Both labels of each row:
[ -0.1 -10.8   0.3  16.6  -6.6  18.8  -7.0  -5.1 -11.8   4.5   2.0 -16.5
   0.8   9.0  27.1  26.5  -4.5 -22.0  12.3  14.4] -> L, F
[ -3.2 -25.1  -4.4   3.8 -13.4   5.4   4.0   3.7  -0.8   2.4 -11.5  -1.1
 -12.8  22.6  20.9  28.6  -7.0 -49.2  24.1  14.6] -> V, F
[  2.0 -17.5   8.9  13.6   0.9  24.0 -16.8 -13.1  11.0  -0.1   6.6  12.6
 -11.6  11.5   3.2   0.8   9.9 -21.7   1.7 -18.3] -> P, Y
[  7.0 -24.8  -1.9   7.8  -3.4  13.2  -5.1  -3.1   1.8   1.4   5.3  -9.6
  -4.8  23.3  24.6  39.7 -16.1 -44.9  17.8  -7.2] -> V, F
[  4.8 -25.1 -13.2  10.4 -12.1  25.4  -6.2  -2.7  22.2   1.6  -8.4 -14.2
  -6.4  13.8  26.9  23.1  -8.5 -33.0  -4.9   8.7] -> L, Y
[ 10.4 -26.0  -6.4   4.1  28.1  13.2 -19.6  -0.5   0.6   0.9   9.2  10.2
  -5.7  20.5  16.4  26.9   0.9 -40.8  23.6  19.5] -> V, Y
[  4.6   0.0 -14.7  15.4  -3.5  12.5 -16.2   1.2   2.5  -8.4   3.1  -1.2
  -3.8  -8.8  22.1  11.1 -15.0 -34.1  15.8  13.8] -> V, Y
[ -0.4 -32.5  -9.7  13.1 -22.6  25.8 -20.1 -17.3  14.9  -0.7  -1.9   3.9
  -5.5  14.2  42.3  19.5   6.4 -35.6   8.6  -3.0] -> L, Y
[  8.8  -6.5  -6.1   7.3  -6.6   8.1 -10.6  -0.9  -7.6   0.3  -3.5   5.6
  -9.2  14.0  44.5  21.1  -1.4 -27.5  14.7  12.1] -> V, F
[  5.3 -28.8 -12.6   8.2   0.7  10.0 -12.9   1.8   7.5 -18.6   2.4  -9.4
  -4.7  19.4  20.4  18.1  -3.2 -54.7  17.0  15.3] -> V, Y
[ -3.0 -39.6 -17.9   2.8  -9.5  14.1   7.8  -6.3   8.0   1.8   2.3 -40.0
  -8.4  12.5 -11.5  10.6  -9.6 -54.6  11.1   2.1] -> L, Y
[ -2.7 -28.1 -11.7  20.3  -6.2   5.2  -5.7  -3.1 -19.0   0.4  -2.3 -11.3
  -8.6  20.5  38.2  36.3  -6.4 -48.2  16.4   6.3] -> V, F
[  2.4 -17.0  -5.1  15.8   2.2  16.9  -9.0   1.0   5.6   3.5  -2.9  10.5
 -11.6  18.3  31.5  28.7  -6.8 -43.4  11.0  -6.4] -> V, Y
[ 12.4 -20.6 -11.6  16.0   0.2  19.2 -13.3  17.9   8.6  -2.3  -3.2  -5.8
  -3.1  19.4  27.9  20.0 -13.2 -57.0  13.1   4.3] -> V, Y
[  1.7 -26.1  -4.2   8.6  -1.1  15.5 -11.4  -7.0   7.8   4.2   4.1  -7.8
  -4.7  15.9  10.9  14.1 -18.0 -34.7   1.7   5.0] -> P, Y
[ 12.1 -27.5  -1.4  -2.6 -12.6   9.2  -3.7   1.8 -10.5  -2.4  -0.8  -5.9
  -5.2  11.9   6.0  13.7 -15.6 -38.8  17.3  11.5] -> V, Y
[ -1.6 -19.8 -12.7  12.5   0.8  21.5  -6.9   1.4  -5.0   5.2  18.7 -13.5
  -6.6   8.4  35.8  42.6 -20.5 -42.6  13.3  24.2] -> V, F
[ -1.9 -28.2  -7.6   7.6  -1.7  10.3  -3.3   0.0  12.5   0.5   3.1 -21.6
  -7.1  14.7  27.0  23.1   1.0 -34.1  11.4  -0.2] -> L, F
[  9.4 -19.4  -8.0  11.9  -0.6  19.3 -21.7 -13.0  -4.0   1.4  21.9  -0.5
  -2.6   9.7  24.7  27.8 -17.6 -32.8  15.5  13.6] -> V, Y
[  6.8 -19.9 -14.1   1.8  -4.0  15.3  -4.6  -5.3   7.4  -3.7  -0.6 -17.1
  -5.2   7.1  23.1  19.6 -20.9 -44.2 -15.7   3.6] -> L, Y
[  2.8 -23.0 -26.9  15.9  -5.9  19.8  -7.8  -2.7  -4.2  -2.5  13.0 -16.3
  -9.1  20.1  32.3  29.1  -9.3 -34.6   6.6   5.8] -> L, Y
[  3.1  -2.6 -14.1   1.6  -2.2  23.4  -7.0   5.2 -10.9  -3.2  26.5  -9.2
   2.8   2.3  28.5  26.3 -11.9 -10.7  10.2  11.4] -> V, Y
[  9.0 -28.0  -9.7  11.0  -2.9   9.6   4.0   6.5  -2.3  -8.1   4.2 -22.9
  -3.6  19.0  26.9  41.4 -19.7 -47.3  18.7   7.1] -> V, F
[ -4.8 -23.0  -3.6  -2.6   4.3  15.9 -18.2  -8.2  -2.3  -2.8  -2.7   9.5
  -2.2  19.0   7.8  15.1  -4.9 -27.3   6.1  18.5] -> P, Y
[ 11.6 -14.7 -20.8   3.3  -3.4  10.1   1.7  -0.5 -12.0  -5.1   8.9   8.4
  -4.8   9.5  16.3  17.8  -9.8 -25.9  17.9  23.7] -> V, F
[  4.8 -18.5 -22.2   9.1   0.8  20.8  -6.1   8.0 -32.4  -0.9  12.2  -8.9
  -5.6  27.9  36.0  33.7 -15.5 -45.8  22.4  18.3] -> V, Y
[ -7.2 -34.2 -27.7   5.3  -6.1  20.6  -6.8  -6.3   9.6  -2.5  -9.9 -20.6
  -6.4  17.4  26.5  26.6 -10.4 -51.4   3.8   3.8] -> L, Y
[  8.9 -22.6  -6.9  12.2   0.3  13.0  -2.4  11.1 -14.0  -5.0   6.0   2.8
   0.0   3.8  21.4  31.5  -8.0 -31.0  16.5  11.0] -> V, F
[ -3.9 -28.8  -4.5  14.7  -5.0  21.2 -14.2  -1.1   8.2 -10.6   5.3  -4.2
  -8.7  17.7  29.4  27.0 -13.6 -43.4  10.6  -0.3] -> V, Y
[ -2.5 -16.7  -6.5   9.6  -2.2  17.4  -9.6   3.3   9.5  -2.7  -0.7 -18.3
  -8.3  13.9  28.4  20.9  -7.7 -27.0  10.6   6.9] -> L, F
[-27.3 -27.9 -13.3  14.2   0.3  11.2  -3.6   2.4  -0.6  -5.2  -2.4  -4.5
  -5.8  25.7  27.7  35.0  -7.8 -55.9  22.1  15.4] -> V, F
[ -5.4 -15.7 -16.2  -4.5  -6.3  15.3 -11.1   9.1   9.8  -8.4   3.2 -10.1
  -0.1  25.0   1.4   6.4  -5.1 -30.5   4.6   5.3] -> L, Y
[  7.0 -23.5 -12.7  22.7  -2.6  19.9 -12.9   7.4   2.5   3.5  -0.1  -0.3
 -11.8  13.1  26.0  24.9 -13.2 -43.2   7.9   5.5] -> V, Y
[ -3.0 -29.0 -13.0  17.5  -5.1  15.5   6.9  -7.0  12.2   4.7  -0.9   8.3
  -8.0  14.6  28.4  26.8  -7.3 -49.6  12.6   3.0] -> L, F
[ -0.1 -25.6   6.5  22.8   2.7  10.0  -6.0  -6.4  11.3   1.6  -7.0  10.9
  -8.3  13.6  23.9  19.1   3.7 -40.8  11.8   0.7] -> V, F
[  2.1 -24.3  -1.0   7.5  -3.2  14.2  -5.1   6.9  -6.0   2.9  -0.9   1.2
  28.4  14.8  23.9  31.3 -17.0 -47.4  25.7  13.9] -> V, F
[  3.6 -25.1  -7.5   1.1  -8.8  14.0  -9.6  -7.1  -5.9  -5.7  -1.4 -18.1
  -8.8  20.1  25.5  26.3  -3.4 -39.0  16.9  12.4] -> V, F
[  3.3 -37.0 -16.6  13.1  -5.9  22.5 -20.0  -4.1   7.2  -1.1   9.2 -20.3
  -4.5  20.4  35.3  30.4  -9.4 -47.8   9.2  14.6] -> L, F
[  4.8 -27.3 -13.7  16.6  -1.4  21.5  -5.4   5.0   3.4   0.9   9.3  -5.2
  -6.5  13.8  27.2  35.1  -7.3 -40.3   9.1  -3.5] -> V, Y
[ -9.6 -24.7 -19.0  -2.9  -7.6  11.8  -3.4  -0.9   9.7  -4.8  -6.2 -23.9
  -4.2  20.4   9.9  10.3 -13.4 -48.0   7.0  18.5] -> L, Y
[ -2.2 -32.6 -28.9   8.6  -0.4  24.1 -11.8  -4.5  10.1  -3.6   4.8 -25.4
  -1.4  18.0  32.5  28.4  -8.4 -45.9  17.2  15.9] -> L, Y
[  5.4 -25.1  -9.5  15.2  -5.0  26.4  -7.0  -1.0   5.6   5.9  -0.8 -14.7
  -7.0  24.7  41.6  31.5  -8.9 -45.4   8.7   8.2] -> V, F
[  1.6 -18.9  -9.3  -6.3  -0.8  12.0 -24.2   6.7  10.6  -8.2  -9.2   8.5
 -11.3  32.0  22.6  16.3  -2.2 -48.8  19.4  -0.9] -> V, Y
[-11.4 -46.4 -32.1  14.8  -9.3  23.5 -11.9  -8.0  12.4  -1.9  -6.2 -21.8
   2.3  22.5  52.9  36.4 -11.6 -61.8   8.5  10.2] -> L, F
[  4.3 -13.0  -5.7  11.0  -7.2   9.7  -6.3   1.1  -1.2  -4.4  -9.2   8.0
 -20.0   7.6  16.9  18.1 -11.9 -35.7  25.0   5.4] -> V, F
[ 12.8 -26.2 -24.4   0.7   3.4  16.5  -9.3   4.2   1.4  -5.8  24.5  -3.1
  -5.2  20.8  37.6  24.7 -13.6 -49.9  29.4   0.3] -> V, Y
[-24.0 -22.9 -12.0   0.9  -2.4  20.5  -2.5   4.6   0.2   0.7  -4.8 -25.3
  -1.3   9.7  27.5  23.4 -32.2 -39.6  20.9  12.3] -> L, F

Two labels a row:
[ -7.2   2.8  -8.0   2.9 -10.5  -1.6  12.9  -0.5  -1.4  -0.3  -7.4 -13.3
  -7.9   5.3  -1.9 -33.5   1.3 -12.9  -2.1  -2.2] -> K, <72>
[ 11.2  -4.0  -3.6   8.1 -10.1  -4.6  16.7  37.8   0.5  -6.4 -14.5  27.0
   2.1 -22.4  -4.6  21.6   9.6 -26.1  -4.6   0.7] -> H, <72>
[ 17.0  -9.1  -3.8  14.2  -4.5   5.4  16.9  44.2  -2.4  10.5 -12.2  14.4
   8.5 -12.3 -10.5  25.4  13.0 -45.1  -3.1   1.5] -> W, <72>
[  3.6  -4.6  -5.3   8.3 -26.3   0.1  13.6  41.1  -3.9  -8.5 -10.8  -0.1
   8.6 -14.9 -15.0  19.2   2.7 -34.2   6.5   1.6] -> H, <72>
[ 24.8   1.4  -7.0  -5.2 -21.1 -10.7  13.5  33.5  -6.0  -4.0 -16.3  21.4
   2.5 -18.7   5.9   5.0  -9.1 -24.4  -1.1   8.3] -> W, <72>
[  8.2  -2.3   0.0  35.5  -6.9  14.5   7.4  30.4   0.1  -2.2  -8.8 -14.4
  16.3  -4.7 -15.5 -10.2  10.4 -49.0   2.5  -4.8] -> K, <72>
[ 10.9  -4.4  -2.4  24.9 -10.1  10.3  17.7  41.5  -8.2   8.7   0.5 -10.7
  20.7  -6.4  -6.0  24.6   9.7 -59.5   9.9   6.8] -> W, <72>
[ 10.5 -14.3  -7.4  12.7   0.7  -3.6  11.1  23.6  -1.8  -0.4  10.1  -5.2
  15.7   0.0  -3.5  12.7  -4.4 -27.4 -24.8   2.3] -> W, <72>
[ 13.9  -3.4  -0.4  11.0  -1.2  10.3  10.2  35.4  -2.0  -1.2  -4.2  28.9
  10.4 -12.9  -6.2  13.9  -4.5 -29.4  -0.8  -0.4] -> A, <72>
[  8.6 -16.0  -5.9   7.9  -6.2  -3.0  18.8  21.6 -11.3  -2.4   5.7  -1.8
   1.6  -3.5   6.1  26.8   1.4 -33.1   5.6   2.5] -> W, <72>
[ 28.2  -2.7  -8.8  24.1 -13.2   3.4  14.3  32.4  -4.1  -3.5  -7.7   3.8
  11.5 -19.0  -3.3  14.8   7.1 -36.7  -4.1   3.8] -> W, <72>
[  1.4  -0.7  -4.6  13.7   5.3  17.5   4.6  23.7  -4.0   0.0   0.8   2.5
   9.5   5.6 -12.7   0.7   5.6 -42.0   1.5  -4.0] -> K, <72>
[  6.0  -0.1  -2.6   1.9  -7.2  -1.7  11.2  34.5  -3.0  -4.7 -15.6  21.3
   8.5  -8.3   2.0  19.2   2.4 -33.8   2.2   4.7] -> W, <72>
[  1.0  -9.1  -3.2   9.7   7.8  19.4  16.9  37.4  -9.0  -7.3  -6.7  15.9
   5.2  -3.9 -11.3   5.1   7.0 -41.6   3.4   1.9] -> K, <72>
[ 27.6  -4.3  -0.6  39.1 -16.4   7.6  24.6  51.9  -0.9  -9.3 -19.3  22.7
  28.7 -17.8  -9.8  34.7  14.2 -56.3   2.8  -2.0] -> A, <72>
[  5.4  -5.1  -6.6  27.5 -14.4  -4.7   9.6  29.4  -6.1  15.9 -12.9  -7.5
  15.2  -7.6  -1.7  10.6  12.1 -54.7   2.6   3.3] -> W, <72>
[  4.8  -2.8   4.4  23.2 -10.3   8.4  17.4  39.2 -17.9 -10.3 -16.8   5.8
  11.9 -11.2 -13.9   7.4  11.4 -39.3  10.5   5.2] -> K, <72>
